arr = array([ 12.0,  16.6, -42.8,  -7.6, -26.5, -16.1])
Report the entry just left of -16.1.
A: -26.5
The entry just left of -42.8 -> 16.6

[[ 0.154  0.171  0.100  0.115  0.115  0.020  0.079  0.165 -0.016  0.139
   0.149 -0.023  0.164  0.078]
 [-0.075  0.013  0.022 -0.100  0.083  0.121 -0.209  0.030  0.090 -0.079
   0.081  0.083  0.038  0.107]
 [ 0.020  0.098  0.084  0.009  0.070  0.222 -0.014  0.120  0.227 -0.006
   0.082  0.260 -0.029  0.094]
 [ 0.106  0.027  0.101  0.187  0.145  0.013  0.170  0.017  0.003  0.184
   0.062 -0.005  0.161  0.122]
 [ 0.064  0.133  0.036  0.015  0.051  0.082  0.042  0.134  0.100  0.029
   0.077  0.117  0.060  0.096]]
Find the entry just left of 0.164.
A: -0.023
The entry just right of -0.006 is 0.082
The entry just left of -0.005 -> 0.062
Find the entry just right of the smallest entry.
A: 0.030
Find the minimum.
A: -0.209
Find the entry just right of 0.081.
A: 0.083
Find the entry just right of -0.100.
A: 0.083
Find the entry just right of 0.222.
A: -0.014
Find the entry just right of 0.120.
A: 0.227
Find the maximum.
A: 0.260
Find the entry just right of 0.060.
A: 0.096
The entry just left of the smallest entry: 0.121
The entry just right of 0.187 is 0.145
Find the entry just left of 0.036.
A: 0.133
The entry just right of the largest entry -> -0.029

Questions about the grid below.
1) Find the entry just right of the smallest entry.
2) Find the entry just right of -0.757.
3) Find the largest entry.
[[-0.732, -1.983, -0.447, -1.043, 1.175, 0.927, -0.827, -1.033, 0.472, -0.510, -0.821, -1.995, -0.830, -1.620], [-0.914, -2.839, -1.200, 2.552, 1.019, -2.752, -2.030, -2.174, -1.750, 0.799, 0.504, -0.604, 2.303, -0.488], [-0.444, -1.914, -0.157, -0.993, 0.862, 0.680, -0.737, -1.052, 0.223, -0.358, -0.965, -1.652, -0.807, -1.656], [-1.132, -1.692, -0.970, -1.159, 1.258, 1.031, -0.859, -0.691, 0.700, -0.802, -0.455, -2.135, -0.920, -1.433], [-1.679, -2.268, -1.620, -1.415, 2.208, 1.786, -1.150, -0.708, 1.361, -1.135, -0.234, -3.025, -1.027, -1.722], [0.463, -0.201, 0.712, -0.781, -1.132, -0.438, 0.023, -0.543, -0.769, -0.065, -1.205, 0.211, -0.775, -0.692], [-1.791, -0.491, -2.238, 0.230, 0.407, -0.688, -1.045, -0.138, -0.095, -0.922, 0.864, -1.131, 0.214, 0.211], [-2.176, 0.057, -2.593, -1.071, 0.659, 0.717, -0.681, 0.507, 1.036, -1.699, 0.778, -1.817, -0.956, 0.013], [-0.240, -2.357, 0.176, -1.006, 1.133, 0.803, -0.789, -1.400, 0.168, -0.173, -1.170, -1.766, -0.757, -1.972], [0.733, 0.012, 0.960, -0.835, -1.484, -0.519, 0.166, -0.447, -0.943, -0.065, -1.292, 0.474, -0.875, -0.608], [-2.254, 0.121, -2.570, -1.006, 0.601, 0.596, -0.659, 0.558, 0.924, -1.714, 0.815, -1.730, -0.913, 0.122], [1.012, 0.709, 1.244, -0.689, -2.364, -1.082, 0.445, -0.278, -1.369, 0.006, -1.356, 1.166, -0.779, -0.157], [1.335, 1.152, 1.512, -0.282, -3.033, -1.786, 0.590, -0.232, -1.925, 0.263, -1.345, 1.938, -0.488, 0.229]]
1) -1.786
2) -1.972
3) 2.552

W =
[[ 0.043  0.012  0.082 -0.057  0.186  0.020 -0.034  0.024  0.088 -0.011
  -0.042]
 [-0.081  0.159 -0.034  0.021 -0.021  0.064  0.054  0.068  0.073 -0.046
   0.088]
 [ 0.023  0.000  0.037  0.061  0.115 -0.015 -0.012 -0.024 -0.045  0.034
   0.005]
 [-0.059  0.177  0.059  0.159 -0.280  0.033  0.137  0.122 -0.048  0.043
   0.174]
 [ 0.059  0.196  0.038  0.111  0.028  0.030  0.004  0.055  0.035  0.119
   0.085]
 [ 0.020  0.092  0.201  0.164 -0.139  0.123  0.054  0.175 -0.115  0.140
   0.133]
 [ 0.051 -0.085  0.133 -0.031 -0.027 -0.058  0.039  0.121 -0.080 -0.038
  -0.158]
 [-0.050  0.167  0.106 -0.021 -0.050  0.081  0.002  0.174  0.014 -0.009
   0.003]]
The entry just right of -0.081: 0.159
The third largest entry: 0.186
The 1st entry in reading order: 0.043
The 3rd smallest entry: -0.139
The entry just left of -0.057 -> 0.082
The entry just left of 0.005: 0.034
The entry just left of 0.167 -> -0.050
Find the entry just left of the largest entry.
0.092
The entry just right of the smallest entry is 0.033
Find the 2nd largest entry.
0.196
The entry just left of 0.037 is 0.000
Find the maximum.
0.201
The entry just right of 0.061 -> 0.115
The 2nd smallest entry is -0.158
Find the entry just right of -0.009.
0.003
Find the entry just right of 0.014.
-0.009
The entry just left of 0.068 -> 0.054
Find the minimum.
-0.280

X = (887, 79, -261, -216, -687, -235, -285, -557)
The 3rd entry from the left -> -261
The 1st entry from the left is 887
The entry just right of -235 is -285
The last entry: -557
Which number is the entry just right of -261?
A: -216

m = [[92, 46, 35, 83, 105], [127, 56, 6, 129, 55], [95, 100, 86, 97, 86], [120, 29, 208, 173, 80], [86, 100, 53, 92, 95]]
The entry just right of 46 -> 35
The entry just right of 120 -> 29

Read these off the grid that follows. Rows and columns are numbered from 0.
1) Find the entry just left of 192.
2) Find the entry just left of the largest entry.
3) Find the entry just left of 624.
4) Find the entry in row 0 and column 2.
5) Find the entry directly below 633.
6) Find the entry directly above the smallest entry.
7) Find the entry directly below 338.
8) Find the entry at row 0, column 0.
910,696,663,656,479,688,478,824,613,568,771,591,720
583,824,624,885,440,833,697,627,623,528,691,508,554
714,752,738,417,607,314,681,631,725,557,648,457,914
689,506,594,720,572,800,655,901,633,333,788,435,871
527,832,516,461,667,427,774,817,574,707,951,703,468
545,192,522,381,649,556,614,656,573,617,477,338,611
885,789,637,744,535,561,718,652,801,548,746,376,839
1) 545
2) 707
3) 824
4) 663
5) 574
6) 832
7) 376
8) 910
